Each row has a hidden stage along a path, written after it and counted from one end. A new block has a new path.
[  42  -30  -73  194  -62  217  -38  155  167 -188  135 -249  -40  -61
  119  -28  -10  -92  -74   84  -25    7  -86   42    6  107  130 -108
   73 -180 -164   48   58 -187 -224   -5   75   55 -162  139 -169 -130
  -33   50  -32   49  105] -> 15
[ -13 -116   -5 -258  254  -95   57 -164 -240  112  -30  312   20   17
  -79 -172 -277  -55  156 -128   47   65   40  149   42  100 -264  -77
 -201   -6  216 -116 -201  193  109 -322 -128 -106  161  -79   65   29
   16  -95 -160  -71  222] -> 3
[-102  -53   95  141    9  224  -63  143  113 -290  115 -284   13  -84
   -2  -20  -38 -137 -151  110   49  -79   18  -13 -135    9  -44   91
  -34  -58 -159  132 -137  -55 -177  -83  -96  221 -298  187 -225 -127
   64   18  -67  -50  110] -> 15
[  95 -149  112  172 -170  166  -14 -165  152  -67   63   26   53   53
  -35  241  173  151  -92   30   89  130 -200   13    7 -276  310 -119
   30 -105  -85  133  -52  -24  -73  273   17  149 -127  288   64  104
 -172  369   98   59 -275] -> 23
[ 255  -70   65  -80  173   -4  159   -4  -55  108   48  378   88  -76
  235 -200 -241 -148  138   18   21  249   -4  118  154  256   20 -155
 -109 -221 -121  141 -129  174   86 -377  -78 -241  354   78  -38 -115
 -137  -46  -48 -209  220] -> 1
[ -44  -74 -280 -129  168  -95 -252  127  -69   33   31   44 -130 -138
  -58 -402 -189 -147  105   75 -209 -207   35  130    5  238 -312  -59
  -49   86  180 -117 -122   86   17 -340   67 -147  -30 -242  -49   82
  111   11 -345   52  160] -> 3
[  11 -154 -165 -196   15   57  142 -121 -173 -153  141   23   99  -50
   42 -131  -10 -159   -6 -281  319   62 -193  253  126   -4  127 -231
 -272 -195  -64  -72  -34    8 -194   26 -159 -200  -52  167  -95  -21
   30  -43 -183  157  233] -> 10
[-168  -86 -101  128   57  147 -421   15  209 -316   14 -322 -138 -192
 -216  -72  -44  -83 -121  108 -193 -344  -19   68 -195  -64 -244   47
    1  126   69    9 -127 -141 -215  -76    9  268 -561  -19 -153    4
  142  245 -132  113  -76] -> 17
[  10 -233 -104   45  -33  179   10    2  -78 -415  236 -287   99   -6
  -80   -7  244 -186 -161  -79  382  -81 -177  136   48  -95  146  -56
 -224 -123 -280   -6   31 -189 -322  213 -123  -28 -313  172 -253 -164
   50   92 -241  378  104] -> 17
[ -92  -17 -212 -177   74  -47   35 -199   -7   60  -27  103   34  129
   90 -145 -260  174  156 -210 -154  172 -262  189  122  119   57 -217
  -85 -145  198 -186   56    6  -46 -218   39  -38  216  -19  119   51
   27 -153   70  -87  219] -> 13
[ -76 -210    6   99   -5   92 -191  -43   63 -281   73 -269   41   89
 -277  107  167   60 -127   91   89 -124  -49  -12 -100 -202  -42  109
  -71   63  -54    1  -20 -150 -125  101  -25  228 -323   19  -75  -17
   64  175 -114  215 -118] -> 14
[ -74 -147 -204 -201   24 -155 -232   32  -81  -34   28  -36  -64 -126
 -194 -232   31  -33   46    8  -37 -186   23   99  -20  -51 -143   62
 -162  145   97  -51 -185   64   23 -152  -14  -22 -150 -179  -11   71
  101   85 -285  156   61] -> 5
[ -91  124   37  125 -150  225  167  113   24   11  116 -130 -107  -65
  228   20  -81    2  -13  -41  -15  116  -97   17  -23   48  243  -73
   64 -161  -42   15 -155  -18 -138   47   12  176  -48  270  -68  -86
 -104  -45   65  -90  230] -> 19
[ 199  -21  218  101   35  117  184  152   44  135   79  230   59   19
  259  -50 -136  -50   41  196  -24  289   28  -68   74  170  118  -51
   73 -197 -159  204 -136  174  112 -247    1  -44  318  164  -24  -52
 -201   -1   38 -303   98] -> 4
[ -95  -26 -171  -11  -92  -37 -168 -123  108   30   -4   -5  -39   60
    3  -80   14  270   65  -13 -259   27 -297   65   38  -88  179  -57
  -12   26  119  -74  -51   13  -21  -43   95  137   35  -31  134  157
  -25  130   45    8  -59] -> 13
[ 140  -93   25  101  -93   20 -142   31  207   70  -10   22  -58  -40
  -40   70   38  118   16  174 -155   67    2  -36   -1  -88  110  -49
  123  -38   -9  114  -47  -39   49  -38  145   86  -34    8   72   63
 -134  250   44  -39 -173] -> 7
[  78  -44   86   85 -227   78  207   -2  158   80   53  -30   90  175
  129  222   32  251   16   11   46  365  -99  -47   77  -91  420  -88
  109 -245 -112  111   59  -74   15  121  113  121  180  253   91  -62
 -172   14  232 -105    4] -> 23
[  14  112  176  149 -197  159  218   68  106  109   60  -21  -21   27
  250  131  -36  170   19   34  -65  294  -97  -73    4  -33  381   -9
   96 -188 -109  128 -143   22   -3   -1   26  231  144  274   39  -75
 -199  -28  229 -228  120] -> 14
[  53  -12  -81   13  -52  -71 -142   98 -107  206   26   93 -234 -178
  -89 -113   47    3  106  110 -136 -124  103   12  -36  -21  -33   36
   27  136  131  -38 -273   70  110  -47   89   32  -58 -134   67   76
 -110  206 -228  133   -2] -> 2
[-291   64 -153   16  -32   19 -112   -4  -29   95    6 -101 -125  149
  -33 -112 -117  248   70    5 -289  -43 -179   -1  -66   19  -29   17
   66   94  299 -223  -98   51    6  -74  107  242   28  -67  129  189
   49  -46  -41  -37   84] -> 14
[ 142 -210  -64 -142   66 -131 -176 -270  187   19  -80  261  139   66
  -48  -54  -62  209   94    4 -163  167 -229  117  129  -95   83 -137
  -99  -60   37   82    9   75   82 -223   38  -54  165  -50  156  127
  -61  206  105 -104 -171] -> 7
[ -65   12    3 -132  -56   36  342 -248 -221  234   55  307   87  258
  202    3 -103  253  139 -256   81  370 -355  107  167  -40  327 -217
 -111 -182  157 -166  -85  206   49   32  -60  -21  426  207  223  174
 -156 -111   98 -123  169] -> 11
[ -48  -53 -113   93  -54  209   32  139  -50 -230  171 -336  -96 -110
  -23  -10   36 -201  -90  -66  195 -109   15   98  -41   43   33  -79
  -42 -127  -97  -73  -13 -222 -281  117  -19   45 -339  130 -218 -171
   35  -18 -194  246  229] -> 15
[  94 -109   22  128  -45   15 -118  -98  339  -68  -52  -92   78  176
  -21  172  -16  313   36  138 -228  216 -133  -41   43  -61  197  -12
  108 -127  -77   88  152 -207  -10 -105  174  212   75    2   81 -108
  -90   99  276  -77 -114] -> 16
[  81  -60   33    7   65  -25 -121  -47 -150  151   18  259 -152 -174
  -89 -112   -7  -46   82   75  -69 -105   40   56  -40  -48  -97    8
  -68  129  120   16 -348  183  116  -88  -45   17  -42  -44   61  114
 -118  270 -222   65  -55] -> 1
[-191  -25 -242 -136  -23   63   85  -82 -129  -35  108  -33   -1   77
   97 -171 -113   31   49 -231   45   51 -285  189   87   69  103 -206
 -117 -115  139 -204  -23   34 -155   19  -13  -44   34  110    4   73
   57 -101 -109   75  249] -> 21
[  39   56  -15   46  119   11  -58    6  -41  336  -51  302 -194    1
   64 -131 -284   76  184  116 -331   60   20   15    9  189 -160 -136
  158   11  316 -117 -163  160  163 -260  147    0  221 -108  169  170
 -140   85  -59 -174   34] -> 3
[-172  168  -78  -79  -88   58  176 -124 -100  187    3   74 -139  -12
  194  -40 -209  173  151 -244 -133  165 -208  122   36   29  214 -145
  -32 -106  214 -169 -189   62  -49  -48    2  148  117  138  125   17
  -93 -124  124 -107  294] -> 17
[-111  -39   -1  150  -46   75 -189  -74  221  -43   -3  -61    9  170
    8   18  -10  300   -6  157 -311   65 -267  -53  -24  -77  121   32
   91   26   60   13  -29   10   -7  -64  117  285   31   30   97  116
  -40  159  137 -107 -146] -> 18
[ -64 -113 -384 -127  -27  -85 -267 -136   61 -101    0 -136  -92  -86
 -145 -150    0   76   68 -151 -136 -150 -197  221   50  -41   15 -163
  -99   10  150 -179   52 -172 -160  -25   95  -26 -214 -139   30   61
   90  116 -128  255   36] -> 13
[ -98  -93 -157 -138   91   34  -50 -210 -107   16   14  142  -18   22
  -49 -132 -154   18   56 -185  -12  -16 -215  197   43   -9  -77 -228
 -120  -36  247 -176  -85  101  -69  -60  -47  -57  -25   36   82  208
   25   73 -126   30   53] -> 9
[-200  -88 -115  -73    4    6 -150    3  -90   -5   63  -11  -34   46
 -103 -181   -8   57  -17   26  -69 -122 -138   40  -54  -62  -96   11
  -68  120  184 -100 -181  175   11  -49  -20   81  -73  -20   43  256
   74   91 -225   19  -13] -> 8
[ 283 -162  108   42  -64  -63  -38  -52  146  109   -6  201   57   29
   -6   99  110  166   68  173  -57  224  -32  -41  104 -118  224  -15
   21  -75 -136  184  -55   13  137  -79   93    6  179    1  110  -19
 -220  245   89  -40 -177] -> 4
[ 225 -190  199   90   94   13  -85   92   75  -58   49  119   71  -66
  -68  -12   35  -89  -24  277   34   47  152  -65  -24   -4  -67  120
  -39   -9 -210  262 -177   77  109 -209  -48   23   16   16  -85 -100
  -99  191 -104  -63  -86] -> 2
[-229   66 -165   21  -12  111  -72  -74  -98   55   47  -32 -169    8
   15 -126 -115   87   46 -106 -169  -92 -227  107  -40   13  -13 -119
   -1   40  281 -234 -151   54 -101   10   30  142  -89   31   72  191
    9   45 -104   44  105] -> 14
[   6 -221 -155 -122   91  -81 -329 -171  241 -208  -70  -59   87  -46
 -205  -81  -82   67   -4   -2 -139  -74  -94  142  -10  -81 -120  -63
 -112    1   43   56   34  -81  -64 -220   12   39 -200  -82    1   43
  117  162   -8   10 -110] -> 10
[ -70   36   61  189 -144  230 -120  180  186 -230   90 -359 -159 -302
    5   54   33 -142 -139   87  -14 -154   89   -1 -176  -79   73   78
   36  -28 -155  168 -224 -150 -215   45  -28  293 -492  210 -218 -177
  -14  154  -21   34   81] -> 18
[ 234  -97  129  140   80  146   27  217   42  -27  111   72  -20 -142
   98  -77  -69 -252  -24  224   59   52  163  -15    8  172  -60  -44
   45 -139 -195  192 -121   31   -4 -188   -4  -92    1   92 -162 -127
 -122  104 -152  -73   74] -> 3
[-179  -53  -87 -167  243   59    4   51 -131   -9   20   23  -22   20
  -41 -241 -396 -170   47  -71  -11  -50   91  119  -55  245 -405 -110
  -60  -51  258 -155  -98  122  -24 -335  -62  -56  -15  -25  -63   66
  152 -209 -216 -145  302] -> 7
[ -61   40 -116   39   55  208   90  -36  -42   -8   98   50  -51    5
  210 -157 -228  -74   31 -124  -52   74 -241  161   65  190   47 -285
   -2 -196  104 -132  -24   40 -170  -87   -9  -57   53  167  -34   79
  -34  -45  -53  -80  208] -> 13
[ 102 -133   88  -34  131   39   54  245 -162 -112  128  -44   -8 -197
  -77 -139  -63 -354  -27  106  253  -81  332   27  -71  139 -224  114
 -139  -35 -175  140 -237   33    1 -209 -146  -76 -139   30 -247 -233
   28  -57 -329   64  263] -> 1
[ 260 -174  117   67   30    5 -132   -8  253  -19  -12  148   87  -37
   17   19   -5   42    7  227 -110  150   -9  -22   56  -28   75  -32
   27  -97 -164  253  -44   26   75 -214   58   -4   77   27    9  -23
 -139  243   73 -144 -171] -> 5
[  -7  -36   14  -11  -71  -26   17  -13 -265  238   79  217 -146  -15
  -46  -64  135   80   81   39   14  -15  -68   -4    9 -130   86   28
  -55  133  140  -87 -327  219  132   85  -11   44   81  -17  137  198
 -159  202 -225  121  -29] -> 3
[-164 -159   11 -161  181   98  193  -41 -242 -120  105  -11  155  218
  -80  -80 -196 -104  -29 -144  292   85  -13   95   -4   85 -206  -75
 -175 -122   97 -142  -29   96  -62 -118 -166  -45   46  119  -72   26
  127 -240 -196  -27  276] -> 9
[-163  -33   74   35   -9  252  -34  144   76 -309  109 -296  -37 -275
  -21  -41 -138 -303 -179  -30  165 -161  131   81 -194   -5 -132   14
  -81  -74  -96  157 -249  -14 -235  -46 -173  178 -501  305 -285 -128
  117   24 -127  -57  192] -> 22
[  66  -64    2  -47  157    4  141 -117 -317  275   50  400  -62  134
   23 -108 -142   22  168  -37   21  125  -82   82  103  115  -84 -163
  -47  -26  234 -195 -156  210  133  -97   -6 -136  317  -39  149  152
 -149   33 -194   23  101] -> 2
[ -35   -5   89  217 -114  112 -106   21  240   17   20  -47   11  142
   74   66   30  279  -30  219 -271  132 -200 -117  -37  -81  210   47
  149  -23  -22  103  -54   34   34  -42  116  280   80  104   90  120
 -109  164  159 -181 -167] -> 13
[ 323 -151  188   85   61   20   42   78   97   25   48  197   90  -43
   73   11  -10  -61   34  224   37  206  106  -37   73   65   81    6
   -3 -144 -249  267  -94   43  108 -220    1  -70  178   63  -53 -155
 -181  131   -2 -116  -18] -> 2
[ 299  -43   98   27 -142  -18  136  143   82  146   59  113  -18 -143
  162   40   60   -7   80  113   42  248  101  -24  105    8  308  -25
   26 -180 -241  229 -123  -13   83  -94   62  -58  162   92   -9 -178
 -239   82   51  -68   80] -> 4

Each row has a hidden stage along a path, written after it and counted from one end. A new block has a new path.
[  70   45   76   49  -51   14 -123   -1  -31   61  -85  -70  -39  -61
  -35  -32   15   21  -23   17   24  -36    0  -43   -4   36  -89   81
   15  -44   73   -7   -2   50  -50 -116  -89  -30  -71    6   18   39
   15   18   14    1  -34] -> 29
[  -2  110  -63   47   37  -53  -73   64  -70  -32  -25  -57 -100  -59
  -65  -31  168   73   51 -192    8   -7   28  -34 -150  -57   15   41
 -141   22   32  -15  -14  -29  -55   14   35   38   51   57  -11   -8
   66   25   82  -96  -57] -> 4
[ 131  -23   76    5  166  -52  147  135   13 -119 -159  120  -28 -126
   65  160  -11  -45  -56   78 -126 -126  -48  -13  -40  100 -156  -20
  167   -5  -28   -3  264    3  -24  -37  210   27 -139   48  142   13
   28   50  -60   63  138] -> 4
[  63   44   57  -24  128  -75   86  115  -46 -137  -68   34  -66  -77
   32   29  -25   32   -9    0  -44  -78  -30  -35  -13    0  -85   -7
   52    9    2    3  204   48  -14   34  107  -22   13    3   97    0
   44   10  -23   45  103] -> 6
[ -10   60  -52   37   21  -57    4   62  -30  -99  -49  -30  -44  -70
  -16   -4  -30   95   13 -102   67  -56    0  -56  -51  -11  -10   35
  -64   32   85  -11   89   15   -6   40   47  -35    8  -32   15   24
   11   47   26  -33  -35] -> 9
[ 132 -190 -189  137 -123  139 -334 -165 -249  406  -16   67  -28 -405
   46  -88   -1    4   36  -58  -99   86 -166  -41   85   50   73   19
 -153  236   53  391  370 -204   88  -51  350  173 -235 -111 -139 -159
 -376   76    4  -10  -97] -> 13
[  89 -169  -86  208  213  234 -369  -15 -191  516 -110   83 -109 -177
  -27  -18  114   -7  -44  -61  -49  200 -228  -46   -3  -78   44   49
  -80   84   52  424  269  -64  -16 -135  181  172 -171 -234 -182 -247
 -249  -44   -2  -66 -215] -> 17
[ -73  117  -43   60 -244  -68 -127  -93  -23   68   55 -108  -32  -57
  -38 -130   81  145    6 -230   67 -126  110  -94 -138    8   25  184
 -143    1   57  -48 -224   10 -103  -21 -196   42   34   77   -4   24
   65  114  101  -30 -281] -> 30
[ 216   87  -68  123 -182 -182  147  -19  -11  -47  -56   51  -19 -244
   14  -21  -37   37  -62 -224 -123 -195   89  -65 -228  100  -25   56
  -58  133 -102  101  137  -59  -25  -35  174   54  -99  214   55  -30
   34   99  -38  -75  -63] -> 2
[  50   66   93   50  -39   23  -96   -2  -32   52  -78  -66  -11  -37
  -19  -55  -59   40  -78   17   34  -48   -4  -85   13   19 -111   86
   11  -60   73   -2  -16   76  -29 -108 -120  -58  -69  -27   20   45
   -6   23    9   28  -70] -> 27
[ -31  140  -30   55 -236  -31 -207  -87  -84   77   36 -180  -19  -57
  -63 -170   20  122    5 -153  105  -46   63 -101  -39  -27  -16  121
 -181    0   94  -38 -179   29  -37  -57 -200  -37   38   28  -45   52
   -4   61   90  -33 -179] -> 27
[  41   67    5   47   31  -42    5   20  -27  -93  -34   11  -34  -87
  -31  -37  -64   85  -12 -125   38  -35   -5  -56  -77  -25   -1   44
  -79   51   49   13   90   20    9   58   70  -66  -35  -12   15   17
   -8   35   16  -59   -5] -> 13
[ 72  46  90  34 -55 -16 -73   0 -21  27 -73 -44 -38 -70 -17 -29   9  28
 -29   2  -3 -69  19 -41 -30  44 -98  86  33 -37  38 -20  -5  58 -57 -86
 -76 -24 -61  40  50  38  44  37  10  17 -28] -> 30
[  87   35  -58   53   14  -57  -48   81  -31  -24  -97  -28 -110 -123
  -48   62  181    2   85  -82  -25  -40    8   28 -112   45   -5   20
  -33   26   56    6  112  -64  -69  -64  118   66  -45   85   24   -1
   58   14   31  -94   42] -> 2
[  63  164  106   68    7   32  -72  -26  -89   39 -100  -58   30  -31
  -39 -140  -89   50 -156  -76  -38    9   62 -176 -105  -34 -127   92
  -48  -37    7  -10 -112   69   17  -65 -110  -93  -86   13   10   59
   30   29   56  -17 -116] -> 26
[   8   96  150    1   25  -18  -36   29  -43  -19    0  -54  -10   23
   15  -84 -131   88 -118    4   50  -75  -39 -103   57  -58 -152   66
  -10  -76   17  -22  -13  161  -17  -21 -159 -100   47  -53   47   25
  -13   24  -13  115  -60] -> 24
[ -79  119   32   40 -178  -21 -112  -66  -16   35   67 -111    9   -2
  -18 -123  -51  141  -68 -133  110 -122   33 -119   -8  -27  -55  142
 -136  -54   75  -63 -177   76  -54  -32 -228  -38   32  -11   -9   51
  -34   96   61   50 -222] -> 26
[  54   75  -65  105 -124 -126  254  -39   91  -54  -67  162   61 -180
   81   65  -43   45 -141 -231 -156 -317  120 -159 -262  180   -7  155
   33   62  -47   29   48 -124  -84  -31  137  144 -232  149  120   -3
   26  179    1  -24 -232] -> 2
[ 79  46 102  39 -33   1 -91   4 -15  35 -64 -39 -54 -62 -32 -23  44  18
 -20  -8  -2 -52   4 -22 -33  30 -86  83  13 -45  37 -18  -6  52 -66 -93
 -69 -18 -62  45  38  30  33  23  15   1 -15] -> 30
[  21   67  -33   52   23  -48   -4   58  -22  -95  -43  -31  -58  -66
  -42  -18  -38   92   15 -110   80  -37   -8  -44  -49  -25   10   35
  -88   31   93   11  101   20   -4   26   45  -57    1  -34   -5   19
   -1   19   17  -65  -14] -> 10
[-245 -151   15   49  457  645 -658  -41 -139  553 -193   69   19    3
  -72  181  462 -184   -6  228  -90  320 -288 -105  170   17  -37   69
  -43 -205  346   18  -49 -327  -41 -297  119  276 -543 -379 -157   23
 -419  -10  246  -53 -103] -> 24
[  94   93  -19   41   32  -61  -17   62  -70  -75  -77  -19 -102 -125
  -61  -14  170   23   50 -152  -79   -5   65   -6 -189   -2  -20   23
  -81   42  -19  -24   37  -49  -37    7  123   31  -13  145   28   22
  105   37   70 -104   41] -> 1
[ -65  121  -68   27  -48  -62 -178   -4  -83   35   38 -116  -40  -28
  -52  -66   82  107   47 -159  100  -27  -30  -71  -42  -78   -4   50
 -159   32   66  -33  -67   29  -51   14  -91   -5   80  -27  -20   -9
   -3   14   64  -52  -85] -> 19
[ -43   91  -31   47  -30  -45  -58   13  -15 -111   58  -57  -65  -36
  -72  -68   -7  152   35 -207  136  -30   -7  -26  -68  -87   40   58
 -208   31   77  -41  -19   40  -11   97  -15  -74   74  -13  -41   29
  -25   55   59  -69  -68] -> 12
[ 179   19 -156  179 -237  -79 -115 -112 -107  251  -70   -4   82 -282
   43  -29 -125   21 -108 -121  -55 -123  -63 -137  -58   95  -71   30
  -79  175  -35  223  167  -65   27 -137  127   73 -192   28  -34  -88
 -185   81  -67  -29 -152] -> 20
[ -95  183   22  -89  100 -141   14  147  -81 -278    0 -149 -143   72
  -64 -112   40  157  118 -113  134    3   78  -38  -49 -133   19   31
  -73  -24  113 -135  -14  124  -39  146 -120 -132  265  -26   65   61
  225  -44   80  -37   57] -> 8
[  17    5  122   51   66  131 -192   14  -33  131  -59  -45  -43   -5
  -38  -15   21   18  -61   60   48   21  -88  -43   75  -19 -106   74
  -16 -106  100   15   -1   65  -42 -130 -104  -24  -86  -96  -28   21
  -89    5   24   41  -57] -> 27
[  19   79  -51   27   32  -76  -22   82  -49  -69  -54  -38  -82  -77
  -29   21  118   54   48 -119   -1  -53   15  -24 -107   -7  -22   23
  -63   22   36  -28   56  -17  -49    4   64   31   23   55   34    7
   67   35   47  -52   -2] -> 4
[ 176   44  152   18   90   27  -39   52  -96   50 -229  -25   -2  -89
   24  -29 -140  -62 -101  199  -77    1  -18 -109   67   76 -172   27
  197  -38   75   77  192   71   20 -164   -3  -87 -167  -63   95   35
   29  -64  -54   50   96] -> 26
[ -68 -157   87   70  431  469 -497   66  -24  284   62   99 -154   -7
 -158  225  529 -114   80   19   -7  259 -398  166  135 -148  -29  -70
 -306 -164  108   -2   83 -183  -56 -132  253  194 -224 -147 -219  -35
 -458   -8  138  -74  154] -> 4
[  11   54  -19   50   31  -31  -39   26  -20  -63  -37  -10  -47  -72
  -41  -15  -15   85   20 -118   68  -28  -17  -40  -64  -22   17   48
  -81   41   83    5   73   14  -13   38   46  -46  -28  -34    3   12
   -6   27   26  -71  -22] -> 14
[ -47  113  -64   28  -54  -58 -120    6  -89  -21  109  -73 -125  -71
  -67 -103  206  127   77 -282   23  -25   27  -12 -139 -107   52   64
 -261   37   -7  -21  -80  -27  -63   79    2   62  138   95  -43  -24
   18   69  113  -65 -103] -> 3
[  31  113  -45   54   76  -29  -45   57  -90  -51  -59  -27  -45  -84
  -51  -31   72   59  -12 -163  -24   16   12  -76 -142  -56  -37    7
 -129   41    4  -10   26  -22    7   29   95   -6   -7   40   -8   13
   20   38   69  -83  -17] -> 6
[  37   60    7   -3   53  -85   17   99  -27 -115  -46  -14 -112  -76
  -22   31  139   43   61  -92  -26  -66   26   17 -104    1  -37   27
  -22    1   11  -51   72    2  -67   19   71   30   41   90   65   14
  103   37   38  -25   46] -> 2
[  19   17   29   46 -115  -54 -109   25   -7   64   -7 -107  -26  -30
   14   -2 -100   83  -35   41  144 -129  -92  -36  130   15 -110   58
   -5  -46  102   28   66  126  -53 -110 -154  -46   33  -79   11   -5
  -72   24  -59   97  -82] -> 24
[  33   29    8   15  124  -54   45  128  -19 -127 -105   -5  -67  -48
   -4   51  -38   55    8   -3   48  -44  -34  -27  -12   -4  -61    0
   35   -2   76   -6  175   57  -12   15   71  -54    8  -51   51   18
   44    7  -15    1   56] -> 8
[  59   73   30    1   75 -101   63  108  -28 -128  -42    4  -92  -66
   -3   20   53   48   15  -81  -27  -86    2  -14  -78  -13  -57   16
   -7    6   -7  -17  120   37  -49   27   68    0   49   60   75   -4
   81   21    1   -1   51] -> 4
[  24   63   64   59 -105   10 -142  -39  -23   81   12  -73  -55  -45
  -47  -85   42   71  -21  -86   51  -57    4  -44  -28  -12  -40  116
  -86  -42   50   -1  -77   54  -72  -77 -138   -8   -9   20  -14   14
   -9   41   39   -4 -118] -> 29
[ 79  32 108  25 -40 -21 -55   6 -13  26 -65 -25 -55 -71  -6 -24  16  22
 -23  10 -15 -82  11 -28 -23  49 -85  93  55 -40  35  -3  27  59 -71 -86
 -70  -9 -55  38  64  21  49  26  -1  30 -21] -> 30
[  40   63   75   45  -54   13 -112    3  -37   55  -76  -87  -17  -35
  -20  -53  -53   46  -56   25   54  -47   -6  -79   28   21 -105   83
    9  -56   91   -7  -15   76  -33 -110 -132  -57  -51  -36   16   44
   -3   19    9   32  -70] -> 27
[ -3  45 -28  27  14 -78 -80  59 -27   9 -52 -56 -30 -40   0  44   3  60
  18 -24  84 -83 -69 -44  12   1 -65  28   8  11  73  -5  81  63 -59 -37
 -39 -11  15 -57  42 -16  12   4 -18   5 -17] -> 19
[ 105   77 -134  132  -62  -18 -265   11  -84  197 -128 -144  -50 -108
 -101   16  111  -18   71  -46   88   29  -82  -42  -18   23   18   10
  -89   60  161  112   99  -59  -49 -208    1   24 -106  -56  -73  -40
  -60  -93   -4 -179   -8] -> 20
[  15   54  -11   38   -5  -63 -108   54  -29   39  -45  -81  -32  -26
  -12   30   -4   52    5   -7   98  -77  -86  -45   43   -8  -77   26
  -10  -10   83    8   73   75  -59  -77  -74  -22   15  -65   24  -17
  -18  -14  -28    8  -18] -> 20
[ -66   60  251 -136   13 -126  182   32  -22 -232   43   45    5    0
  137  -99 -178  149 -130    6  -63 -204   93  -99  -16  -14 -234  116
  149  -73 -130 -168  -72  236  -34  185 -154  -94  147   74  222   77
  176  177   14  294  -62] -> 30
[  44   72  -23   25   66  -49  -12   72  -58  -60  -66    1  -67  -98
  -20   24  115   27   19 -106  -56  -39    9  -33 -119    0  -45   15
  -50   25    5  -19   72  -36  -33    4  112   41  -23   69   42    9
   45   40   47  -44   21] -> 4
[  10  -77   59   28  291  193 -299  170   -6  -14  -35  -63 -161   25
 -149  172  226  -19  139  100  179  185 -279  176  175 -122  -64 -115
 -163 -104  176  -67  177   25   -5  -64  120  -58   -8 -144 -123   42
 -202  -69   29  -66  275] -> 9
[  91  134  109   62  -11   31  -87  -33  -61   38  -91  -39   -6  -63
  -58 -104   12   17  -89  -77  -61    3   62 -113 -123   -2  -91   93
  -41  -29    4  -22  -91   26  -20  -80  -65  -51 -111   65   17   58
   45   22   61  -56  -52] -> 29
[ -22   61  -39   36  -21  -58  -44   15  -29  -77    8  -40  -64  -65
  -39  -51  -21  124   46 -147  103  -44   -1  -37  -50  -38   47   65
 -112   47  100    5   55   24  -22   67    8  -46   34  -38   -5    7
    3   34   35  -59  -58] -> 13
[  16   54  203  -42    8  -20  -12   23  -16  -72   21  -25  -54    0
   15  -74  -55   77  -58   17   13  -90   -2  -36   39  -30 -140   87
   32  -85  -13  -72  -18  159  -52   14 -142  -77   62   18   86   46
   49   50    4  129    1] -> 29
